Below is a small trained network, with its code and all its weights. Each question gives an input and a class and asks what happens when units are switched off, that is, made to give their printed mean instead of their output.

import numpy as np


def w(rows, s, z=0):
    codes = np.array(rows[::2]) - 128.0
    scale = np.full(codes.shape[1], s)
    scale[-1] = z or s
    return codes * scale


def f(y):
    return y / 2 * (1 + np.tanh(0.7978845608 * (y + 0.044715 * y**3)))


def log_softmax(a):
    a = a - a.max(-1, keepdims=True)
    return a - np.log(np.exp(a).sum(-1, keepdims=True))


def net(x, mask):
    res = np.array(x, float).reshape(1, 6) / 4 @ E
    y = f(res @ A[0][:, :-1].T + A[0][:, -1])
    res = res + np.where(mask, y, B[0][:, -1]) @ B[0][:, :-1]
    return log_softmax(res[-1] @ U[:, :-1].T + U[:, -1])


A, B = {}, {}
E = w([
[127,126,129],'x0',
[127,127,126],'x1',
[36,134,16],'x2',
[126,130,130],'x3',
[78,254,179],'x4',
[209,187,55],'x5',
],0.0078)
A[0] = w([
[98,132,82,91],'n1',
[187,172,79,86],'n2',
[11,94,71,66],'n3',
[163,60,114,74],'n4',
[44,74,191,99],'n5',
[82,86,76,178],'n6',
[162,43,87,88],'n7',
[93,132,96,112],'n8',
[2,59,184,98],'n9',
[85,96,173,91],'n10',
[77,165,54,90],'n11',
[75,116,176,109],'n12',
[97,127,169,98],'n13',
[47,201,167,154],'n14',
[156,105,103,118],'n15',
[83,150,69,84],'n16',
[99,125,86,104],'n17',
[169,36,92,176],'n18',
[68,126,85,160],'n19',
[174,249,113,107],'n20',
[150,59,176,254],'n21',
[86,124,91,100],'n22',
[125,86,116,208],'n23',
[100,209,164,92],'n24',
[120,102,100,159],'n25',
[196,162,71,131],'n26',
[85,96,151,214],'n27',
[155,138,143,82],'n28',
[170,115,205,114],'n29',
[186,227,71,85],'n30',
],0.011,0.0086)
B[0] = w([
[209,79,178,138],'n1',
[178,57,62,150],'n2',
[197,86,167,188],'n3',
[87,52,178,150],'n4',
[171,66,23,180],'n5',
[151,195,153,200],'n6',
[23,60,187,172],'n7',
[214,120,201,141],'n8',
[175,106,57,207],'n9',
[239,37,18,142],'n10',
[189,101,190,168],'n11',
[97,46,57,152],'n12',
[139,71,87,134],'n13',
[34,136,146,213],'n14',
[98,113,122,139],'n15',
[206,81,181,152],'n16',
[206,98,206,140],'n17',
[23,151,169,218],'n18',
[180,180,174,186],'n19',
[71,79,100,188],'n20',
[123,208,118,254],'n21',
[197,107,151,143],'n22',
[74,203,134,195],'n23',
[75,33,205,168],'n24',
[114,170,171,158],'n25',
[104,106,57,172],'n26',
[150,208,60,206],'n27',
[198,1,125,122],'n28',
[252,130,146,173],'n29',
[107,77,87,173],'n30',
],0.0057,0.0092)
U = w([
[147,37,31,72],'0',
[115,203,163,253],'1',
[34,91,235,51],'2',
[250,139,255,30],'3',
[124,216,142,171],'4',
[115,202,141,161],'5',
],0.01,0.0052)

Each question gives the input, the list of numbers given to net, and the class t.
The units are the neurons (one row each of A and B). Each row of codes is followed by its name. A weight is (code - 128) times the scale printed after its matrix; where a second scale follows, it is the last column's (A, B and U).
mask holds one flag per neuron, in row order. A switched-off neuron (its flag False) gives its mean, the last column of its row in B, instead of its output. The means were averaged over made-up inputs and are rounded, as every weight is.
A unit's drop is (log p(t) with every unit on - log p(t) with that unit switched off) / (log p(t) with every unit on - log p(t) with every unit switched off).
The circuit of an input: a set's keep is (log p(t) with only the set's units on - log p(t) with every unit switched off) / (log p(t) with every unit on - log p(t) with every unit switched off). Starting from the 12 units with the biggest drops (on a tie, the unit counted first), units are removed one at a time, each time the one whose removal leaves the highest keep (on an exact tie, the one counted first), for as long as the keep stays at least 0.8.
circuit, biggest first: the units of the circuit, biggest drop first
unit that matters most: the unit with the biggest drop
top k neurons: the k neurons with the biggest drops, biggest first
drop when u is switched off: that unit's drop, to one decimal
input [4,1,-2,-8,-7,3], class 1: circuit, biggest first => [n21 n23]
input [6,7,3,6,-7,1], class 2: top 2 neurons => [n7 n18]
input [-4,-3,5,2,2,-8], class 0: top 2 neurons => [n5 n9]
input [1,-6,4,7,-5,-6], class 1: circuit, biggest first => [n6 n27]
input [1,5,-1,-5,8,-4], class 2: circuit, biggest first => [n24]
input [-1,6,-5,2,-7,-4], class 2: top 3 neurons => [n7 n18 n4]
input [-5,7,-7,8,-6,0], class 1: circuit, biggest first => [n21 n18]
input [7,-5,-6,-1,-8,3], class 2: circuit, biggest first => [n7 n18]
input [-1,4,-3,-5,-2,6], class 0: circuit, biggest first => [n2 n26]
input [7,3,6,-1,8,3], class 2: top 2 neurons => [n24 n14]
input [-6,1,-4,6,-5,-3], class 1: top 2 neurons => [n21 n24]
input [-1,-1,8,-3,5,4], class 3: top 2 neurons => [n11 n16]
input [-7,-5,1,-4,-4,-8], class 0: top 3 neurons => [n5 n9 n10]
input [-8,2,-4,3,-8,2], class 2: unit that matters most => n7
input [8,4,-8,5,-2,8], class 0: top 2 neurons => [n26 n2]
input [-1,-8,2,7,-7,6], class 4: drop when n15 is switched off => -0.1
input [6,6,7,-6,6,0], class 3: drop when n15 is switched off => 0.0
input [-1,-8,8,0,7,0], class 3: drop when n3 is switched off => 0.1
input [5,-7,2,6,-6,1], class 4: drop when n7 is switched off => -0.4
input [0,-2,6,7,-6,-6], class 1: unit that matters most => n6
